Every row comes from one small tree of marks. The marks that hang from a mark follow it in brackets, in the order of their numbers. Every link used is in the known rows. Which tree was each row made from?
Each row is shifted at random along 3 fixed directions that mean nothing.
Known rows
Q497(Q825(Q27(Q395 Q734))): [ -79   -1  -48   22  -85  -46    4   24   74   47   42  -45 -119  -33
   35 -136  -18  -41   -8   49  -24  -17   49    2    8   76 -101   87
  -31   86 -134  -47   -6  -27 -123   10 -127  121  -82   84   -2   55
  -92  -10   38   14   -5 -110    4   25   45  190   20  121]
Q862(Q146 Q734(Q157) Q876): [ -51   24   33  -76   61 -156  223   11  143  -80  -71   41 -108  -21
   34 -148  -34   34  163  -45  -97   27 -189   55  -59   88   29  129
  -22    3 -129  -27  -64   22  -21 -115   10   61   60  -17   48   64
  -44   83   -9  246   10  -32  -10  -80   22   -6   32   56]
Q512(Q465 Q684 Q876(Q157(Q734))): [ 185   10  -73  -16   60   69  111    1  102 -362 -191   10   57  -47
  -91   68  102    1  101 -193   52  -61 -204   58   67 -114  136  -57
  -86 -127  137  227  -96 -123   42   16  198   59  119  -39   85   21
  157  -84   55  -52  -48  -75   94  121   10  -76   37 -141]
Q390(Q497 Q512(Q465)): [ 344  -77 -111   79  181  192 -238  -85 -206 -241  -87  -86  257  -94
 -195  264  103   26 -115 -134   10    3   56 -129  -59 -227  260 -218
 -125 -352  570  186   15  -70  151  104  375 -218  132  -31  190  -55
  477 -293   -3 -191   46   56  137  319 -109  -52  -52 -278]
Q27(Q395(Q825) Q497 Q734): [ -78   -9    0   46  -39  -12 -105   74  -62  147  127  -18  -39  -38
   10   49  -40   20  -90   50  -15   18  133    4    5   37  -95  -33
   15   50  -60  -30   17   67  -80   36 -113  -16  -51   64   15   21
  -68  -30   -9  -70   21   -6  -58   -4  -51   52  -32   78]
Q27(Q395 Q497(Q390(Q512)) Q734(Q157 Q778)): [ 147 -115  -69   50  105  147 -331    1 -277   60  181  -74  172 -163
  -75  221   34   51 -252  112   19   98  244 -117   45 -130   19 -210
 -106 -255  280  -39   84  -23  -49  157  101 -201    4   49  109   48
  212 -394  -21 -310  139   37  -92  297  -36   21  -22  -94]
Q734(Q157 Q778 Q862(Q146 Q876)): [  72  108   27   38  223  -44  132 -104  -74   49  -39   22  127   21
 -102   40  -50   75  -80  -61  -51   61  -70   45 -229 -119  184  -64
   44 -255  312 -106   54  120  105 -157  201 -113  113  -79   94  -54
  243   33 -166   89  172  227   61  -51 -145 -230  -64  -51]
Q726(Q497(Q390 Q825(Q27 Q395(Q734)))): [-134  138 -111   -8 -177  -70  230 -147  328  -53 -123    5 -197   71
   32 -435  -68 -143   58   -8   25  -96 -124   56  -72   92  -68  290
  -51  202 -210 -102  -47  -71 -179 -118 -182  338  -62  113  -80   33
 -165  185   23  192  -29 -158  162  -92  132  317   36  157]
Q27(Q825(Q395(Q734(Q778)))): [ -46   15  -84   43  -22  -26   93  -71  105   -9  -16   26  -53  -18
  -12 -152  -30  -32  -77  -16   13  -29    1   44  -78   -1  -20   91
  -29    4   -9  -69   16  -40  -75  -50  -50  128  -36   87   23   32
  -34  -22  -20   48   41  -36   49   46   26  134   -2   40]
Q512(Q390(Q27(Q825)) Q465(Q684) Q876): [ 135  -45  -28  -63  -24   97  -11   22   -5 -173  -86  -16  -17   -1
   11  108  164   16   59  -42   87  -43  -89  -34   70  -50   70  -76
  -32  -45   98  140   -5  -70   34   27   67   32   40  -40  -37  -78
  113  -20   54  -84  -57 -100  116   51   27   16   -4  -31]
Q862(Q146 Q734(Q157 Q778) Q876): [-220  309  186  110  -13 -190  250  -70   31  457   77  187   32  242
   -6   34 -226   92   58  -14  -81    6  -37  254 -257   69   52  -19
  306  202  -79 -184  -44  320   87 -267  -67  -42   30 -211 -144 -158
 -184  582 -235  241  110  310  -27 -608 -302 -450 -117  165]
Q497(Q390(Q512(Q876)) Q825): [ 130  -17  -57  -18   47   75   -7  -72   20 -158  -77  -55   20  -40
  -43  -38   57  -42  -10  -33   27    1  -63  -77   -3  -62   99   -3
 -132 -119  186   23   12  -88   16   12  113   17   41   19   37   17
  173 -128   47  -12    9  -48   86  103   28   67    9  -94]
Q390(Q27(Q395(Q825) Q497 Q734)): [  34  119 -100   80  -65   19   97 -131  136  -49  -51  -28  -40   -3
  -32 -156  -20  -50  -50  -37   56  -62  -49   86 -125  -43   32   74
  -58   24   87  -61   -3  -42 -117  -92  -20  174  -17   18    4  -53
   95   50  -65   61   88  -69  195  -45  -29  132  -40  104]
Q512(Q465(Q390(Q27(Q825)) Q876)): [ 243 -331  -96 -142   83  157 -299  109 -156 -331    5 -129   50 -227
  -10  193  307   41  -10   26   46   61   52 -247  215  -51   46 -129
 -197 -266  166  226   44 -233    8  231  159 -137   65   78  121  128
  223 -510  160 -239  -90 -196  -24  499  180  227   86 -187]
Q395(Q27 Q497(Q390) Q734(Q862(Q876)) Q825): [-210  -78  -26 -230  -57 -103  200   -1  135  -66   54   87 -270 -100
  128 -337  -47   -9   15  151   61   66 -141  -39   44  133 -161  274
 -123   30 -376 -207   49  -13 -167  -95 -303  184  -42  179  -44  132
 -226  -82   24  126    6 -163  -83   39  219  306   33  172]
Q390(Q27 Q512(Q465 Q684 Q876)): [  82 -118   23  -75  -50   32   44   70   44 -223  -86  -20 -110  -34
  117   17   68  -22  146   25   56  -30  -96  -51  149   27  -45   57
  -74   65 -126   84  -21 -109   59   38  -29   64  -41  -37  -63  -57
  -33  -12  119   18  -89 -154   -4   49   95   40   36  -14]
Q27(Q395(Q734(Q778)) Q825): [ 169   25 -255    4   37   26  311 -244  380 -470 -255  -58  -87 -133
  -59 -412   55  -97  -19 -126   69  -83 -277   69 -115 -110  101  240
 -278 -183  168  -39   -9 -282 -172 -107  106  370   39  149  147   75
  216 -242   16  174   99 -205  314  268  198  372   54  -34]
Q862(Q146 Q157 Q734(Q778)): [-163  158  110   64  -13 -169  146   -6   50  285   52  139   24  137
  -12   20 -159   95   90  -38 -128  -14  -20  182 -145   98   13   -6
  222  151  -98  -68  -70  204   49 -115  -37  -27   20  -99  -31  -52
 -167  354 -111  185   27  176  -48 -347 -190 -266  -59   96]
Q390(Q497(Q825(Q27(Q734)))): [ -66  122  -38   81 -125  -56  154 -113  207    9  -57  -12 -107   61
   13 -244  -59  -99   78  -12    7  -76  -70   88  -87   57  -18  177
   -4  181 -100  -80  -55  -44  -99 -106  -87  204  -53   -9  -69  -38
  -79  191  -16  162    1  -79  134 -167   -3  129    1  128]
Q395(Q27 Q497 Q734(Q862) Q825): [  31   98 -111   12  111   49   28 -138  -61   -7  -20   69   95  -36
 -157  -44  -42   25 -224  -59   68   31  -15    9 -203 -152  132  -40
  -33 -263  295  -77   89   61    3  -83   82  -26   79   74  103    4
  236 -114 -146  -64  109  107  114   90  -67   34  -84  -41]
Q395(Q497(Q390(Q512)) Q734(Q862(Q876)) Q825): [ -66 -115   32 -127   80   11 -101   48 -190   88  154   59  -23  -71
   24   52  -34   62 -143  112   23  115   77 -118   19   11  -22  -36
  -52 -115  -14 -118   89   93    2   10  -86 -142    5   77   17   54
    6 -152  -18  -95   56   26 -154   91  -11   22  -45   20]
Q27(Q497(Q390) Q734(Q157 Q778) Q825(Q395)): [ -40   80 -111    5  -82  -36  252 -158  295 -112  -57  -28 -193  -44
   62 -407  -32 -113   23   77   63  -30 -149   83  -54   21  -68  257
 -160   64 -134 -196  -13 -138 -249 -145 -143  337  -54   91  -60   33
  -56  -10   -4  152  105 -164  153   -8  154  305   40  166]
Q465(Q512(Q390(Q27(Q734(Q862)) Q497)) Q876): [ 177  -37   -3    4   40  114 -126  -45 -108  -73  -30  -42  127   26
  -17  140  131   20  -30  -45   75    4   -3  -35   24 -102  154 -140
  -18  -64  232   80   21  -89   48   31  163 -107   54 -111  -32  -77
  220  -43  -18  -98   14   -1   81   60  -49  -94  -27  -81]
Q684(Q512(Q390 Q465(Q876)) Q726): [ 252  -99  -77  -10  122  155 -122   -9  -61 -279 -135  -53  169  -31
 -124  230  155   27  -44 -154   39  -13  -71  -84   37 -130  150 -185
  -83 -273  307  265   -3  -80  169  123  256 -108  117   -8  130  -64
  275 -215   63 -202  -44   10  118  276   63  -46  -26 -272]
Q876(Q157(Q734(Q778 Q862(Q146)))): [ -87    9  106   23   74  -88   65   47  -57  124   66   54   62   39
   -8   54  -87   60   11  -23  -79   10   40   93  -18   23   -3  -28
  123   27  -46  -51  -25  106   42  -26   22  -82   20  -44   46   33
  -80   72  -50   44   43  144 -128  -79 -107 -218    7   23]
Q778(Q734(Q862(Q146 Q876(Q157)))): [ -27  -17   46  -84  104 -148  198   65  111 -144  -91    6  -86  -45
   53 -166  -35   26  165  -32 -126   -8 -157   22  -13   31    6  105
  -45  -34 -114   -5  -27   21    5  -91   47   22   50   23   49  111
    0   30    7  216   13  -22  -53   23   23  -14   71   45]
Q27(Q395 Q734(Q157)): [  85   27  -67   68   73   12  -29  -22   -2  -55  -29  -59   45  -73
  -56   -8    0  -14  -62  -46  -23   14   12    4  -39  -84   38  -30
  -71 -120  136    0    9  -43  -41   17   99    0   15   26   91   50
  133 -149   -8  -25   62    4   22  107    2   34   20  -39]
Q512(Q390 Q684 Q876(Q157)): [-101  153  159   63  -72  -30   -6  127 -103  258   32  118   58  200
   -1  257  -43   46  100  -79  -19  -57   32  114   32    7   -7 -159
  253  214  -84   93  -64  203  138  -31  -35 -102    2 -143 -161 -134
 -169  397  -37  -39  -74  163  -96 -385 -206 -386  -63   36]
Q512(Q465(Q390(Q27)) Q684(Q726)): [  89  161    1   79  -80   43  158 -103  162  -90 -168   -2   28  165
  -32   -3  -10  -49  134 -117   34 -135 -160  109  -66  -67   73   23
   68  106   69   86  -79    3   92  -79   82  128    9 -122  -81 -215
   48  276  -13   80  -33   18  237 -207  -26  -92  -44  -16]
Q465(Q512(Q390) Q684 Q876(Q157)): [ 204  -31   29    0   95  107 -142   70 -119 -114  -74  -38  186   53
  -85  259  140   26   82 -117    2   15  -32  -53   97 -133  172 -215
  -22 -106  227  233  -47  -88  147   70  255 -188   84  -88  -10  -23
  224  -42   32 -105  -58   52   22   88  -54 -189  -13 -199]
Q497(Q390(Q27(Q395(Q734(Q778)))) Q825): [-103   19  -18   44 -109   27  -94  -60  -54  230  168   31   22    0
   13    3  -41   11 -159  112   46    1  178   16  -13   31  -92  -31
   65   82  -35 -143   55   47  -98   52 -135   17  -77   29  -49   11
 -126  -18  -42 -108   46   13  -55  -61  -25   38  -14   93]
Q734(Q157 Q778 Q862): [  50    1  -17   45  143   -7   33  -67  -46  -25  -41  -17   79  -55
  -42  -37  -33  -11  -71    6  -25   46    5   -4  -78  -90   45   14
  -21 -182  155  -93   67  -22   45  -23  114  -45   22   -1   79   35
  116 -150  -43   30   76  120  -18   97   30  -43   32  -90]
Q726(Q497(Q390(Q27(Q734) Q512) Q825)): [-154  128   97   78 -195  -37   14  -57   84  257   64   12  -64  148
  100  -94 -149  -79   37  101    3  -60  101   75   -1  112 -121   92
  120  356 -214 -144  -13   83  -34  -34 -202  100 -122  -84 -179  -93
 -244  313   -6   98  -11   28  -10 -348  -65  -50   -4  165]
Q157(Q734(Q862(Q146 Q876))): [ 104    3   20    9  239   17 -124   40 -270   59   37    0  212  -32
 -167  287    8  141 -136 -136  -93   66   64  -33 -131 -101  213 -253
   64 -300  383   97   16  171  137   17  276 -303  154  -49  216   16
  293 -102 -100 -121   90  203  -37  112 -230 -275  -71 -136]
Q726(Q497(Q390(Q512(Q465(Q876))) Q825)): [ 186 -150  -37  -43   75  150 -261   20 -136 -150    2 -102  117  -94
  -55  188  124    6  -74   18   27   50   95 -185  115  -69   66 -139
 -111 -181  230  140   41  -92   70  170  142 -150   65   18   75   45
  192 -284   91 -194  -50  -23   -6  264   44   41   27 -201]
Q465(Q512 Q684 Q876): [ 134   93   65   96   82   62  -79    6  -95   72  -56  -44  176  128
  -83  215   11   12   38  -92  -13   22   -1    3  -45 -111  169 -179
   50  -38  237  127  -24    6  181  -19  220 -189   45 -144  -44 -102
  196  136  -54   -4  -20  167   61 -101 -150 -277  -66 -168]
Q876(Q157(Q734(Q862))): [ -58  239   66  103   11  -86  255  -96  135   61 -122   67   38  164
  -50 -123 -145  -48  109 -141  -33  -75 -138  209 -135  -36   95   64
  109  128    1  -55  -80   81   42 -178   64   83   34 -119  -42  -58
  -22  324  -88  198   47  155   71 -307 -140 -237  -14   48]
Q497(Q390(Q27(Q395 Q734 Q825) Q512(Q876))): [ -30  -99   56  -16  -76   54 -219  101 -186  184  192  -32  -29  -28
   96  159   36   32 -104  138   44   41  202  -71  111   56 -100 -113
   15   93  -75  -52   61   39  -44   95 -132  -83  -89  -15  -75  -16
  -72  -50   35 -176   23  -57 -138   -9  -53   -6  -20  104]
Q395(Q27 Q497 Q734(Q778) Q825): [-121 -191 -127 -154  -66  -44  100  -14  163 -222   28   59 -193 -212
   81 -304    8  -33  -39  124   67   36  -52  -61  100   88 -192  269
 -183  -44 -303 -108   47 -174 -170   38 -235  204  -64  252   57  200
 -200 -331   76   48  -36 -224  -79  287  305  433   87   42]
Q465(Q390(Q27(Q395(Q497))) Q684(Q512(Q876))): [ 106 -133  -37  -74  -31  104 -127   51  -55 -149  -11  -41   17  -33
   35   99  146    6   19    1   93   23  -12 -103  133   -8   15  -71
  -95  -33    4  132   -6 -136    2  106   29  -53   -7   18  -19  -25
   63 -143   60 -118  -59 -118   20  193  121   95   -4  -74]
Q465(Q390(Q27 Q497(Q825)) Q512 Q684): [ 131 -213   -1  -59  -47  112 -231   63  -84 -146   27 -107   32  -58
   60   93  176  -34   91   66   38   34   68 -175  202   22    2  -43
 -114   32    3  125  -23 -217  -13  176   62  -95  -40  -11  -25   36
   62 -221  131  -75 -118 -160  -10  223  134  165   64  -92]
Q512(Q390(Q27) Q465(Q876) Q684(Q726(Q497))): [ -77  183   72    1 -245  -70  389  -80  432 -143 -251   36 -190  241
  154 -248  -47 -123  313  -76   72 -188 -304  194   36  102 -101  273
  103  424 -372   38 -121  -51   26 -159 -175  374  -58 -128 -241 -219
 -296  529   50  303 -132 -101  210 -425  124  -21   22  117]
Q512(Q390 Q465 Q684 Q876(Q157)): [  91  -60   18  -68    6   54  -23  133  -37 -175  -72   35    8   -5
   -7  199  125   46  117  -90   24  -43  -86  -15  159  -45   24 -114
   13  -29    1  215  -56  -15   79   75   65  -29   64  -23  -18  -23
    9   -9   96 -122 -107  -56  -28   45    9 -105   17  -80]
Q726(Q497(Q390 Q825)): [-23  21 -24  32 -29  20 -99 -20   8  35 -11 -52  35  -5 -44 -14 -27 -48
 -24  -6 -47 -18  85 -53  11  25 -33  13   8  23  33  26   0  13  -9  83
   1  -6   2  49  48  56 -32 -46  47 -12 -56  27   3  23  27  64  40 -65]

Which tree is each row?
[ -17  126  -21   61   58   56 -120 -100 -218  255  107   53  139   51
 -101   70  -58   19 -234   26   55   53  144  -12 -159 -120   91 -136
   79 -121  237 -142   87  144   -6  -46   44 -149   28  -30  -19  -47
  145   22 -159 -148  125  164  -12  -56 -146 -106  -86   34] | Q825(Q395(Q497(Q390(Q27)) Q734(Q157 Q862)))
[-63   1  11  12  49 -55 -74  56 -93 147  77   1   3 -22 -23  16 -29  29
 -50  41 -70  52  84 -14 -41  37 -19 -42  51 -51  -1 -51  30  71 -15  19
 -19 -64 -22  14  41  58   3 -27 -15 -45  24  43 -82   9 -54  -6  -4  65] | Q497(Q825(Q27(Q734(Q862(Q157)))))
[-103  119   12   55   35  -38   26  -39  -84  224   40   71   25   76
  -63  -11  -96   13 -132   -8   -5   11   63   46 -171  -34   39  -30
  114  -31   82 -108   65  155   42  -97  -25  -44  -10   -1  -15  -42
   23  132 -114   -8   56  147    5 -125 -131  -85  -72   66] | Q395(Q734(Q862) Q825(Q27))
[ -73  -94   26 -119   70 -142   70  118   42  -99  -40   27 -106 -113
   96 -129  -28   34  146   40 -123   44  -90  -36   61   92  -76   95
  -57  -32 -224    1   -1   -3   -8   -1  -31  -24    6   56   45  172
 -105  -80   61  149  -42  -57 -167   87  106   58  103   19] | Q778(Q734(Q862(Q157 Q876)))
[ 216   69  -44   87   29  110   31 -133  127 -195 -159 -106  143  100
 -103   18  118  -74   65 -157   47  -59 -138    0  -58 -124  186  -24
  -55  -45  275  137  -65 -163   70  -19  249   18   69 -102    4 -115
  244   35  -11   53  -29    0  252  -12   11  -23  -22 -169] | Q465(Q390(Q497(Q825)) Q684(Q726) Q876)
[ 347   -6 -212   50   68  229  -88 -106   13 -378 -156  -95  143  -97
 -180  151  180    2 -125 -163   91  -96  -82  -18  -42 -222  180 -168
 -143 -316  480  231   -9 -122   -4   92  272   66  110   11  183 -115
  441 -266   15 -259   56 -121  331  310    2  120  -50 -142] | Q512(Q390(Q27(Q497 Q734 Q825)) Q465 Q684(Q726))
[ -10  -73   -8 -102  104  -98  219  -17  111 -184  -64    9  -75  -82
   31 -158  -13   44   62  -38  -55   18 -164   33  -25   48   30  134
  -69  -96  -58  -44  -24  -36  -32  -73   36   68   55   45  126   88
    2  -91    6  161   51  -37   -8  114   68   35   45    1] | Q157(Q734(Q778 Q862(Q146 Q876)))
[ -35  139  -16  179  -51   73 -164 -101 -163  339  177   48  179   59
 -108  178  -68   45 -255   32   55   -2  249   80 -157  -71   31 -185
  151    0  227  -96   60  139  -16    3   -8 -104  -21  -61  -20  -99
   45   90 -178 -175  121  173   26 -148 -230 -159 -113   48] | Q390(Q27(Q395(Q734(Q778)) Q497(Q825)))
[-182  -37   61  -31 -145  -29 -112   51  -62  215  163   15  -85    4
   83  -37  -54  -29   14  157   -7   21  154  -58   83  143 -178   63
   53  194 -252 -103   13   64  -68   68 -226  -13  -94   43  -93   43
 -251   44   40  -16  -67  -34 -138 -108   39   93   22  108] | Q395(Q497(Q390(Q27) Q825))
[-141   41  107  -22   15 -110   90   64  -28  135   28   60  -44   53
   47   -1 -103   30   70  -13  -63   21  -24   69  -16   90  -29   33
  100  106 -171  -45  -31  126   41  -67  -61  -51   -2  -54  -13   17
 -157  168  -22  107   -6   96 -128 -177  -72 -170    3   52] | Q157(Q734(Q862(Q876)))
[ -89  134   56  -18   37 -182  362  -50  256  -61 -152   13 -169   37
  106 -376 -131  -54  184    8  -84  -38 -225  109 -104   30  -25  233
  -25   86 -173 -156  -15   21  -52 -202  -32  177   -7  -12  -54   36
  -64  187  -35  358   36    7   53 -172   60   23   76  127] | Q778(Q734(Q157 Q862(Q146)))
[-138  101  152  162  -60  -33 -158  130 -135  341   68   15  124  174
  -21  284 -159    3  -19  -39 -105  -44  222   51   -2   57 -126 -117
  288  214 -101   86  -25  231  194   91  -53 -168  -68  -98  -29 -127
 -221  291  -19  -50 -103  238 -138 -274 -155 -311  -46  -59] | Q512(Q684(Q726(Q497)))
[  28   77 -131   -1   61  -11  189 -175  112  -83  -60   19  -20  -34
  -64 -209   -2   -3 -131  -25   52    5 -108   52 -185  -68   99   85
  -76 -175  165 -135   56  -42  -88 -144   32  147   31   56   62    7
  151  -46 -107   55  148  -14  159   76   10  122  -38   58] | Q497(Q825(Q27(Q395(Q734(Q778 Q862(Q876))))))
[  70  -22 -210   36   13  111 -169 -128  -44  -50    5  -31  118  -94
 -157  -32   58  -26 -255  -20   30   -7  143  -95  -76  -87   60  -49
  -68 -215  271   25   59  -71  -83  101   79    7   31  150  137   94
  158 -268  -21 -203   40  -35   87  318   44  233    2  -92] | Q726(Q497(Q390 Q825(Q27 Q395(Q734(Q778)))))
[-132  144   51  107  -72  -12  -14  -69  -12  322  165   34   15   49
    0  -17 -121  -14  -93  135   18   28  125   91  -61   17  -83  -17
   91  109  -51 -199   25  110  -94  -46 -134   18  -54  -45 -109  -32
 -138  118  -94  -38   92  120  -45 -248  -90  -91  -28  114] | Q27(Q497(Q390 Q825) Q734(Q157 Q778))
[  82 -196   -9 -114  -20   78 -164  109 -101 -136   24  -36  -34  -96
   55  142  193   35   37   43   49   16   33 -125  169   25  -29  -77
  -55  -51  -19  136   26  -88   12  128   -5  -53   17   24   -7   35
   19 -188  113 -147  -92 -136  -43  184   99  102   45  -43] | Q512(Q390(Q27(Q825)) Q465(Q876))
[  52  177   40   89  -56  -25  265  -97  310 -151 -271  -43   -2  207
   11 -137  -67 -120  188 -151   10 -101 -231  128  -49  -13   51  151
   27  180  -64   88  -89  -89  120 -127   65  180   -3 -117  -84 -148
  -32  336    2  268  -73   42  202 -232   42 -106   -4  -88] | Q465(Q512(Q876) Q684(Q726(Q497)))
[ 212   27  -50   22   93   70   60  -44   72 -249 -200  -71   77   20
  -72   25   77  -32   84 -140   15  -14 -165  -18  -13 -122  181  -38
 -111 -134  229  157  -37 -144  103  -23  242  -11   70  -48   42  -33
  254  -40   24   59  -30   -6  157  102   12  -48   -4 -189] | Q465(Q512(Q876) Q684)
[-218   47   72   32 -124  -85  -69   98  -86  304  139   44  -91   67
   58   -4 -116   -3   20  100  -43    7  153   11   -5  125 -159   44
  123  206 -259  -71  -10  153  -22  -23 -225  -37  -98   38 -101  -21
 -248  215  -31   17  -35   45 -127 -174  -59   10  -47  140] | Q825(Q395(Q27(Q497)))
